Below is a small trained network, with its code and all its weights. Each question gives an input and a target symbol and asks what happens when units are switched off, that is, made to give their printed mean instead of their output.

import numpy as np


def w(rows, s, z=0):
    codes = np.array(rows[::2]) - 128.0
    scale = np.full(codes.shape[1], s)
    scale[-1] = z or s
    return codes * scale


def norm(h):
    return h / np.sqrt((h * h).mean(-1, keepdims=True) + 1e-5)


def f(y):
    return y / 2 * (1 + np.tanh(0.7978845608 * (y + 0.044715 * y**3)))


def softmax(a):
    e = np.exp(a - a.max(-1, keepdims=True))
    return e / e.sum(-1, keepdims=True)


def log_softmax(a):
    a = a - a.max(-1, keepdims=True)
    return a - np.log(np.exp(a).sum(-1, keepdims=True))


def net(x, mask):
    ids = ['αγζξφψ'.index(c) for c in x.split()]
    T = len(ids)
    res = E[ids] + P[:T]
    r = norm(res)
    for j in range(2):
        rows = slice(4 * j, 4 * j + 4)
        q, k, v = (r @ M[0][rows].T for M in (Q, K, V))
        z = softmax(np.where(np.tri(T) > 0, q @ k.T / 4**0.5, -1e9)) @ v
        o = O[0][rows]
        res = res + np.where(mask[j], z, o[:, -1]) @ o[:, :-1]
    y = f(norm(res) @ A[0][:, :-1].T + A[0][:, -1])
    res = res + np.where(mask[2:6], y, B[0][:, -1]) @ B[0][:, :-1]
    return log_softmax(norm(res)[-1] @ U[:, :-1].T + U[:, -1])


Q, K, V, O, A, B = {}, {}, {}, {}, {}, {}
E = w([
[117,152,211,124,150,132,129,110,193],'α',
[90,111,215,150,171,146,144,69,99],'γ',
[108,98,209,173,71,132,106,87,154],'ζ',
[77,135,126,168,121,120,62,39,162],'ξ',
[54,87,124,198,103,132,91,204,164],'φ',
[58,142,108,3,75,125,88,128,84],'ψ',
],0.0024)
P = w([
[146,45,106,105,140,149,92,121,168],'0',
[38,144,214,148,136,132,134,148,144],'1',
[118,139,137,111,135,149,91,136,124],'2',
[154,4,72,100,124,133,152,104,167],'3',
[79,168,181,144,129,100,136,145,138],'4',
[131,147,137,120,128,164,92,139,115],'5',
[161,17,83,97,125,97,156,116,162],'6',
[94,154,155,139,133,77,133,144,127],'7',
[142,152,118,118,128,196,103,138,123],'8',
[173,38,80,111,143,62,155,126,143],'9',
[116,155,139,140,138,52,139,145,127],'10',
[141,156,115,116,117,159,89,138,124],'11',
],0.0043)
Q[0] = w([
[158,170,170,168,153,203,33,115,141],'head 0',
[92,116,121,69,115,183,70,141,122],'head 0',
[55,217,181,193,133,167,81,117,149],'head 0',
[153,58,84,77,121,129,126,104,125],'head 0',
[119,188,124,164,137,107,183,158,102],'head 1',
[33,155,161,119,126,100,122,146,157],'head 1',
[107,240,254,141,166,163,116,119,116],'head 1',
[161,210,149,140,160,144,116,172,89],'head 1',
],0.0098)
K[0] = w([
[132,108,84,127,128,48,147,150,125],'head 0',
[145,137,99,90,108,97,126,142,88],'head 0',
[124,130,131,128,125,2,166,132,124],'head 0',
[132,150,98,116,109,214,85,148,108],'head 0',
[103,131,150,95,154,58,168,171,134],'head 1',
[129,142,158,165,156,96,155,101,155],'head 1',
[129,112,130,153,120,15,136,97,126],'head 1',
[130,89,124,111,138,43,141,137,141],'head 1',
],0.012)
V[0] = w([
[116,130,138,2,90,120,91,162,84],'head 0',
[141,139,133,107,90,113,167,67,147],'head 0',
[145,115,171,111,153,130,201,126,115],'head 0',
[95,96,107,166,130,127,156,210,138],'head 0',
[130,89,129,223,94,134,125,201,157],'head 1',
[116,105,151,36,75,108,120,147,98],'head 1',
[154,117,177,155,179,133,185,90,123],'head 1',
[72,69,126,131,119,133,98,92,31],'head 1',
],0.0054)
O[0] = w([
[84,108,185,45,62,150,39,159,108,206],'head 0',
[103,108,105,116,154,76,132,102,119,77],'head 0',
[82,146,163,116,120,87,200,95,112,65],'head 0',
[151,121,128,149,144,96,169,191,81,111],'head 0',
[127,75,132,129,11,134,126,109,115,248],'head 1',
[164,130,146,156,171,1,187,159,135,163],'head 1',
[20,116,147,104,158,137,145,120,59,194],'head 1',
[134,201,63,162,116,74,190,71,133,209],'head 1',
],0.005,0.0011)
A[0] = w([
[88,162,165,126,76,58,211,106,72,4],'neuron 0',
[159,62,90,124,87,91,91,114,179,48],'neuron 1',
[120,243,121,176,80,100,130,254,31,127],'neuron 2',
[78,129,181,223,130,157,163,222,104,98],'neuron 3',
],0.0047,0.0037)
B[0] = w([
[196,84,130,118,71,168,99,187,77,181],'neuron 0',
[115,203,172,102,207,155,173,163,2,175],'neuron 1',
[101,101,109,82,230,243,69,87,127,202],'neuron 2',
[215,166,59,115,150,94,115,141,138,254],'neuron 3',
],0.0068,0.002)
U = w([
[162,196,160,97,159,27,125,196,181,106],'α',
[110,189,152,114,177,132,195,121,2,63],'γ',
[202,60,116,155,37,128,161,162,109,178],'ζ',
[64,126,85,181,92,88,177,56,200,254],'ξ',
[186,141,31,134,204,194,92,114,142,47],'φ',
[43,74,201,90,111,179,50,149,146,113],'ψ',
],0.0083,0.0025)

Each question gives the input, a string of symbols that net reads in full, and the target symbol t.
The units are the heads (4 rows each of Q, K, V and O) and the neurons (one row each of A and B). Each row of codes is followed by its name. A weight is (code - 128) times the scale printed after its matrix; where a second scale follows, it is the last column's (O, A, B and U).
mask holds one flag per unit, heads first, then neurons. A switched-off unit (its flag False) gives its mean, the last column of its rows in O or B, instead of its output. The means were averaged over made-up inputs and are rounded, as every weight is.
A unit's drop is (log p(t) with every unit on - log p(t) with that unit switched off) / (log p(t) with every unit on - log p(t) with every unit switched off).
The circuit of an input: a set's keep is (log p(t) with only the set's units on - log p(t) with every unit switched off) / (log p(t) with every unit on - log p(t) with every unit switched off). Starting from all 6 units, units are removed one at a time, each time the one whose removal leaves the highest keep (on an exact tie, the one counted first), for as long as the keep stays at least 0.8.
circuit, biggest first: the units of the circuit, biggest drop first
unit that matters most: the unit with the biggest drop
k most important neurons: the k neurons with the biggest drops, biggest first
heads that matter: for each layer, one digit per head in row order, 1 if its drop is at least 0.15 and else 0, layers parted by /
drop of u: that unit's drop, to one decimal
input γ ψ ψ α ζ ψ α, target α: unit that matters most -> head 1
input α φ α α γ α, target γ: heads that matter -> 11
input φ ζ ψ α γ α α ψ φ, target ψ: heads that matter -> 10
input α ξ γ γ, target ξ: heads that matter -> 01
input α ξ γ ζ ζ ζ, target ζ: circuit, biggest first -> [head 0; neuron 0; head 1]
input ζ φ α α, target ψ: circuit, biggest first -> [neuron 3; head 0]
input γ ψ φ ξ ξ α α α ψ, target ψ: heads that matter -> 10
input ψ ξ α γ ζ γ, target ζ: circuit, biggest first -> [neuron 0; head 0; neuron 1; neuron 2]
input ψ ξ α ζ ζ γ ζ, target ξ: heads that matter -> 01
input ζ ζ ζ α φ γ, target φ: circuit, biggest first -> [head 0; neuron 2; neuron 3]
input φ ξ γ ξ ψ α γ ψ ζ φ, target γ: heads that matter -> 00
input ζ ξ φ α ψ ξ α, target φ: heads that matter -> 11
input α ζ ζ ψ, target γ: heads that matter -> 01
input ζ ζ α ψ ζ, target ζ: circuit, biggest first -> [neuron 0; head 0]
input α α φ ζ γ α γ γ ψ γ, target α: heads that matter -> 01
input γ ζ γ, target ζ: unit that matters most -> neuron 0
input α φ ξ ψ, target φ: heads that matter -> 11
input φ ψ α ψ ζ ξ ζ, target φ: heads that matter -> 11
input ξ ζ ζ ψ ζ ζ ζ α ξ α φ, target φ: heads that matter -> 00
input φ α α φ α ψ α ζ φ ξ ζ α, target ξ: unit that matters most -> head 0
input α ψ α α α α, target α: 3 most important neurons -> [neuron 2; neuron 3; neuron 1]
input ζ γ α, target ζ: 2 most important neurons -> [neuron 0; neuron 1]
input ζ α α ζ ψ α α α γ, target γ: 2 most important neurons -> [neuron 2; neuron 3]
input α α α φ φ ζ ξ, target γ: drop of neuron 1 -> 1.3
